gem: |  .21 |  .38 |  .38 | -.49 | -.04 | -.07 | -.13 | -.34 | -.34 |  .32 |
Fami: |  .04 | -.33 | -.11 | -.29 | -.50 |  .65 |  .02 | -.83 |  .78 |  .38 |
kof: |  .01 |  .28 |  .33 |  .26 |  .25 | -.93 | -.08 |  .65 |  .35 |  .12 |
kef: |  .18 |  .28 | -.24 |  .59 |  .33 |  .47 |  .03 |  .74 |  .19 |  .06 |
len: | .01 | .28 | .33 | .26 |
4
len: | .01 | .28 | .33 |
3
len: |  .21 |  .38 |  .38 | -.49 | -.04 | -.07 | -.13 |
7
len: |  .01 |  .28 |  .33 |  .26 |  .25 | -.93 | -.08 |  .65 |  .35 |  .12 |
10
len: |  .04 | -.33 | -.11 | -.29 | -.50 |  .65 |  .02 | -.83 |  .78 |  .38 |
10
len: |  .01 |  .28 |  .33 |  .26 |  .25 | -.93 | -.08 |  .65 |  .35 |
9

Fami: |  .63 |  .34 | -.42 | -.31 | -.17 |  .13 |  .36 | -.47 |  .20 |  .08 |
Vab: |  .35 |  .08 |  .58 |  .24 |  .18 | -.27 | -.41 |  .25 | -.13 |  .10 |
kef: |  .82 |  .10 |  .52 |  .40 |  .22 | -.37 |  .24 |  .41 |  .11 | -.13 |
len: |  .82 |  .10 |  .52 |  .40 |  .22 | -.37 |  .24 |  .41 |  .11 | -.13 |
10
len: |  .35 |  .08 |  .58 |  .24 |  .18 | -.27 |
6
len: |  .35 |  .08 |  .58 |  .24 |  .18 | -.27 | -.41 |  .25 |
8
len: |  .63 |  .34 | -.42 | -.31 | -.17 |  .13 |  .36 | -.47 |  .20 |  .08 |
10
len: |  .35 |  .08 |  .58 |  .24 |  .18 | -.27 | -.41 |  .25 | -.13 |  .10 |
10
len: |  .63 |  .34 | -.42 | -.31 |
4
len: | .82 | .10 | .52 | .40 | .22 |
5

Fami: | .85 | .11 | .69 | .22 | .15 | .25 |
kof: | -.27 | -.48 | -.19 | -.66 |  .03 | -.37 |
beb: |  .26 | -.38 |  .13 | -.08 | -.06 | -.18 |
zan: |  .19 | -.17 |  .61 |  .05 |  .09 |  .12 |
Ret: |  .75 | -.22 | -.12 |  .16 |  .04 |  .22 |
gem: | -.50 | -.38 | -.73 | -.04 | -.17 | -.25 |
len: |  .26 | -.38 |  .13 | -.08 | -.06 |
5
len: |  .75 | -.22 | -.12 |  .16 |  .04 |  .22 |
6

Fami: | -.03 |  .15 |  .50 | -.19 | -.05 |  .03 |  .44 |  .18 | -.41 | -.06 | -.43 | -.51 | -.07 | -.21 |
lem: |  .37 |  .01 |  .58 | -.14 | -.08 |  .06 |  .09 | -.42 | -.28 | -.26 |  .30 | -.01 |  .24 | -.14 |
Ret: | -.33 |  .25 | -.23 |  .63 | -.60 | -.36 | -.28 |  .02 |  .25 |  .02 |  .08 |  .17 | -.07 |  .39 |
gem: | -.06 | -.26 |  .21 |  .59 |  .15 |  .31 | -.39 |  .44 |  .36 |  .00 |  .39 | -.40 | -.13 | -.09 |
zan: |  .43 |  .48 | -.47 |  .02 |  .44 |  .33 | -.17 | -.04 | -.08 | -.11 |  .25 |  .21 |  .19 |  .16 |
kef: |  .49 |  .33 |  .55 |  .13 | -.38 | -.34 |  .08 |  .54 |  .00 |  .15 |  .38 | -.05 |  .60 | -.36 |
kof: |  .40 |  .20 |  .59 |  .03 |  .04 |  .14 |  .24 |  .53 | -.26 |  .45 | -.37 |  .03 | -.02 |  .17 |
Vab: | -.50 | -.48 |  .24 | -.76 |  .76 |  .52 |  .06 |  .21 |  .18 |  .17 | -.36 |  .15 | -.01 |  .07 |
beb: | -.02 | -.23 |  .08 | -.17 |  .11 | -.60 |  .25 | -.29 | -.90 | -.16 | -.46 |  .33 | -.01 |  .23 |
vuvir: | -.02 | -.23 |  .25 |  .62 | -.72 | -.83 | -.34 |  .49 | -.24 |  .22 | -.14 |  .23 | -.09 |  .16 |
Kuri: |  .10 |  .13 | -.13 |  .26 | -.02 |  .02 | -.61 |  .50 | -.27 |  .43 | -.66 |  .28 |  .15 |  .12 |
len: | -.02 | -.23 |  .08 | -.17 |  .11 |
5
len: | -.06 | -.26 |  .21 |  .59 |  .15 |  .31 | -.39 |  .44 |  .36 |  .00 |  .39 | -.40 | -.13 | -.09 |
14

kof: | -.28 | -.43 |  .18 |  .03 | -.35 |  .16 |
Lozo: |  .12 |  .37 | -.29 | -.41 |  .18 |  .07 |
kef: |  .70 | -.63 |  .14 |  .03 |  .42 | -.27 |
len: |  .12 |  .37 | -.29 | -.41 |  .18 |  .07 |
6
len: | -.28 | -.43 |  .18 |  .03 | -.35 |
5

Vab: |  .08 | -.06 |  .19 |  .08 | -.47 | -.36 |  .16 |
Lozo: |  .52 | -.17 | -.20 |  .14 | -.79 | -.32 |  .40 |
Fami: |  .74 |  .07 | -.47 |  .31 | -.47 | -.02 |  .46 |
kef: | -.65 |  .48 | -.03 |  .09 |  .56 |  .41 | -.46 |
zan: |  .29 | -.62 | -.52 | -.07 | -.57 | -.11 |  .83 |
len: |  .52 | -.17 | -.20 |  .14 | -.79 |
5
len: |  .29 | -.62 | -.52 | -.07 | -.57 |
5
len: |  .29 | -.62 | -.52 | -.07 | -.57 | -.11 |  .83 |
7
len: | -.65 |  .48 | -.03 |  .09 |  .56 |  .41 | -.46 |
7
len: |  .08 | -.06 |  .19 |  .08 | -.47 | -.36 |  .16 |
7
len: |  .74 |  .07 | -.47 |
3
len: |  .52 | -.17 | -.20 |
3

kof: |  .10 |  .54 | -.41 | -.16 | -.19 | -.60 | -.36 |  .70 | -.57 |  .08 | -.63 | -.62 |  .32 | -.50 | -.38 | -.59 | -.61 | -.10 | -.37 | -.45 |  .38 |  .32 |  .70 |
vuvir: |  .07 |  .82 | -.19 |  .02 | -.25 | -.49 |  .03 |  .62 | -.22 |  .29 | -.83 | -.61 |  .12 | -.42 | -.02 | -.72 | -.43 | -.06 | -.38 | -.62 |  .15 |  .49 |  .80 |
zan: |  .10 |  .74 | -.27 | -.03 | -.23 | -.53 | -.12 |  .67 | -.37 |  .22 | -.79 | -.63 |  .17 | -.43 | -.13 | -.67 | -.49 | -.08 | -.40 | -.60 |  .21 |  .42 |  .80 |
beb: |  .06 |  .32 | -.49 | -.30 | -.16 | -.62 | -.47 |  .64 | -.64 | -.04 | -.43 | -.54 |  .54 | -.55 | -.60 | -.56 | -.75 | -.12 | -.24 | -.19 |  .51 |  .29 |  .54 |
Fami: |  .08 |  .43 | -.45 | -.23 | -.17 | -.61 | -.44 |  .68 | -.62 |  .02 | -.53 | -.59 |  .42 | -.52 | -.49 | -.57 | -.68 | -.11 | -.31 | -.33 |  .45 |  .29 |  .63 |
len: |  .10 |  .54 | -.41 | -.16 | -.19 | -.60 | -.36 |  .70 | -.57 |  .08 | -.63 | -.62 |  .32 | -.50 | -.38 | -.59 |
16
len: |  .07 |  .82 | -.19 |  .02 | -.25 | -.49 |  .03 |  .62 | -.22 |  .29 | -.83 | -.61 |  .12 | -.42 | -.02 | -.72 | -.43 | -.06 | -.38 | -.62 |  .15 |  .49 |  .80 |
23
len: |  .06 |  .32 | -.49 | -.30 | -.16 |
5
len: |  .06 |  .32 | -.49 | -.30 | -.16 | -.62 | -.47 |  .64 | -.64 | -.04 | -.43 | -.54 |  .54 | -.55 | -.60 | -.56 | -.75 | -.12 | -.24 | -.19 |  .51 |  .29 |  .54 |
23
len: |  .10 |  .54 | -.41 | -.16 | -.19 | -.60 | -.36 |
7
len: |  .07 |  .82 | -.19 |  .02 | -.25 | -.49 |  .03 |  .62 | -.22 |  .29 | -.83 | -.61 |  .12 | -.42 | -.02 |
15

beb: | -.20 |  .30 | -.18 | -.13 |
gem: | -.38 | -.24 |  .53 | -.08 |
vuvir: | -.34 | -.06 |  .30 |  .74 |
len: | -.34 | -.06 |  .30 |
3
len: | -.34 | -.06 |  .30 |  .74 |
4
len: | -.20 |  .30 | -.18 |
3
len: | -.38 | -.24 |  .53 | -.08 |
4
len: | -.38 | -.24 |  .53 |
3
len: | -.38 | -.24 |
2
len: | -.34 | -.06 |
2

Lozo: | -.57 |  .36 | -.23 | -.27 | -.10 |  .32 | -.23 |  .29 | -.08 |  .01 | -.23 |
zan: | -.02 | -.03 | -.18 |  .38 | -.18 | -.34 |  .37 |  .27 | -.05 | -.05 |  .53 |
gem: |  .16 | -.26 | -.25 |  .52 | -.05 |  .12 | -.04 | -.12 |  .15 | -.04 |  .22 |
Ret: | -.11 | -.39 | -.07 |  .42 | -.23 |  .32 | -.09 | -.40 |  .07 | -.37 |  .55 |
Kuri: | -.22 |  .22 | -.27 | -.22 |  .31 | -.24 | -.15 | -.05 | -.18 | -.25 | -.85 |
Vab: | -.16 |  .35 | -.15 | -.13 |  .17 | -.14 |  .34 |  .17 |  .03 |  .11 |  .16 |
vuvir: |  .09 |  .12 |  .19 | -.23 |  .05 |  .51 | -.25 |  .08 |  .03 | -.21 | -.14 |
lem: | -.14 |  .37 | -.22 |  .42 |  .00 | -.09 | -.80 |  .13 | -.15 | -.02 | -.14 |
kof: | -.26 | -.66 | -.08 | -.32 | -.64 |  .65 | -.51 |  .05 |  .17 | -.11 |  .37 |
kef: |  .26 |  .03 |  .22 |  .03 |  .14 | -.29 |  .34 | -.14 | -.16 | -.33 | -.23 |
beb: | -.16 |  .35 | -.15 | -.13 |  .17 | -.14 |  .34 |  .17 |  .03 | -.53 |  .16 |
len: |  .26 |  .03 |  .22 |  .03 |  .14 | -.29 |  .34 | -.14 | -.16 |
9
len: | -.57 |  .36 | -.23 | -.27 |
4

